Here is a tiny trained network, its code and every weight. The questions are about switching its units off for an input and a target symbol, where a switched-off unit gives its printed mean instead of its output.

import numpy as np


def w(rows, s, z=0):
    codes = np.array(rows[::2]) - 128.0
    scale = np.full(codes.shape[1], s)
    scale[-1] = z or s
    return codes * scale


def f(y):
    return np.maximum(y, 0)


def softmax(a):
    e = np.exp(a - a.max(-1, keepdims=True))
    return e / e.sum(-1, keepdims=True)


def log_softmax(a):
    a = a - a.max(-1, keepdims=True)
    return a - np.log(np.exp(a).sum(-1, keepdims=True))


def net(x, mask):
    ids = ['αβελσψ'.index(c) for c in x.split()]
    T = len(ids)
    res = E[ids] + P[:T]
    r = res
    for j in range(2):
        rows = slice(3 * j, 3 * j + 3)
        q, k, v = (r @ M[0][rows].T for M in (Q, K, V))
        z = softmax(np.where(np.tri(T) > 0, q @ k.T / 3**0.5, -1e9)) @ v
        o = O[0][rows]
        res = res + np.where(mask[j], z, o[:, -1]) @ o[:, :-1]
    y = f(res @ A[0][:, :-1].T + A[0][:, -1])
    res = res + np.where(mask[2:14], y, B[0][:, -1]) @ B[0][:, :-1]
    return log_softmax(res[-1] @ U[:, :-1].T + U[:, -1])


Q, K, V, O, A, B = {}, {}, {}, {}, {}, {}
E = w([
[79,34,127],'α',
[38,180,163],'β',
[89,62,128],'ε',
[35,187,158],'λ',
[81,2,229],'σ',
[129,61,4],'ψ',
],0.0073)
P = w([
[165,164,128],'0',
[19,85,179],'1',
[18,82,155],'2',
[61,140,110],'3',
[71,110,114],'4',
[43,138,142],'5',
[105,75,104],'6',
[86,209,108],'7',
[109,2,128],'8',
[20,153,175],'9',
],0.0062)
Q[0] = w([
[124,151,127],'h0',
[111,112,133],'h0',
[2,63,145],'h0',
[118,207,168],'h1',
[13,94,138],'h1',
[218,117,107],'h1',
],0.0091)
K[0] = w([
[128,110,141],'h0',
[145,117,120],'h0',
[254,90,83],'h0',
[58,171,175],'h1',
[210,180,139],'h1',
[80,62,104],'h1',
],0.0093)
V[0] = w([
[134,156,37],'h0',
[122,98,213],'h0',
[90,145,167],'h0',
[145,65,126],'h1',
[92,244,166],'h1',
[154,6,132],'h1',
],0.012)
O[0] = w([
[1,99,55,5],'h0',
[253,167,201,249],'h0',
[197,85,130,250],'h0',
[93,218,173,94],'h1',
[251,9,69,241],'h1',
[111,218,170,93],'h1',
],0.0077,0.0023)
A[0] = w([
[125,159,71,255],'n0',
[138,101,112,218],'n1',
[100,199,119,143],'n2',
[151,150,77,174],'n3',
[130,102,91,131],'n4',
[93,218,139,169],'n5',
[147,131,164,135],'n6',
[197,116,151,171],'n7',
[118,78,2,165],'n8',
[147,132,166,155],'n9',
[237,110,158,184],'n10',
[135,138,103,164],'n11',
],0.0089,0.0024)
B[0] = w([
[40,187,155,153],'n0',
[135,80,99,189],'n1',
[106,168,170,155],'n2',
[52,158,131,141],'n3',
[122,75,76,161],'n4',
[86,187,194,176],'n5',
[135,182,178,165],'n6',
[252,110,138,212],'n7',
[87,33,25,206],'n8',
[144,188,179,172],'n9',
[254,108,140,253],'n10',
[58,151,132,136],'n11',
],0.0047,0.0057)
U = w([
[47,177,144,20],'α',
[172,64,65,47],'β',
[167,231,152,7],'ε',
[180,63,44,232],'λ',
[181,172,221,206],'σ',
[3,132,81,172],'ψ',
],0.0047,0.0018)

Each question gives the input, a string of symbols that net reads in full, and the target symbol t.
The units are the heads (3 rows each of Q, K, V and O) and the neurons (one row each of A and B). Each row of codes is followed by its name. A weight is (code - 128) times the scale printed after its matrix; where a second scale follows, it is the last column's (O, A, B and U).
mask holds one flag per unit, heads first, then neurons. A switched-off unit (its flag False) gives its mean, the last column of its rows in O or B, instead of its output. The means were averaged over made-up inputs and are rounded, as every weight is.
A unit's drop is (log p(t) with every unit on - log p(t) with that unit switched off) / (log p(t) with every unit on - log p(t) with every unit switched off).
The circuit of an input: a set's keep is (log p(t) with only the set's units on - log p(t) with every unit switched off) / (log p(t) with every unit on - log p(t) with every unit switched off). Starting from the 12 units with the biggest drops (on a tie, the unit counted first), units are removed one at a time, each time the one whose removal leaves the highest keep (on an exact tie, the one counted first), for as long as the keep stays at least 0.8.
units of the circuit, in order: the units of the circuit, biggest drop first
top k neurons: the k neurons with the biggest drops, biggest first
heads that matter: for each layer, one digit per head in row order, 1 if its drop is at least 0.15 and else 0, layers parted by /
drop when u is switched off: that unit's drop, to one decimal
input σ ψ σ ψ β σ ε ψ α, target ψ: heads that matter	11
input λ λ λ λ λ β σ β σ λ, target λ: units of the circuit, in order	(h1)
input σ λ α, target σ: heads that matter	11
input σ σ α α, target σ: units of the circuit, in order	(h0, h1)
input λ λ α α ψ, target ψ: units of the circuit, in order	(h0, h1, n10, n7)
input ε ψ λ ψ ψ λ, target ψ: units of the circuit, in order	(h0, n10)
input ψ λ β ψ β, target ψ: units of the circuit, in order	(h0, n10)
input ψ σ σ ψ σ σ, target ψ: top 2 neurons	(n10, n7)
input ψ λ σ σ σ ψ, target ψ: top 2 neurons	(n10, n7)
input β λ β, target λ: drop when h1 is switched off	1.1
input ψ β α λ, target ψ: drop when h0 is switched off	0.8
input σ σ λ α σ σ σ, target σ: drop when h1 is switched off	0.2
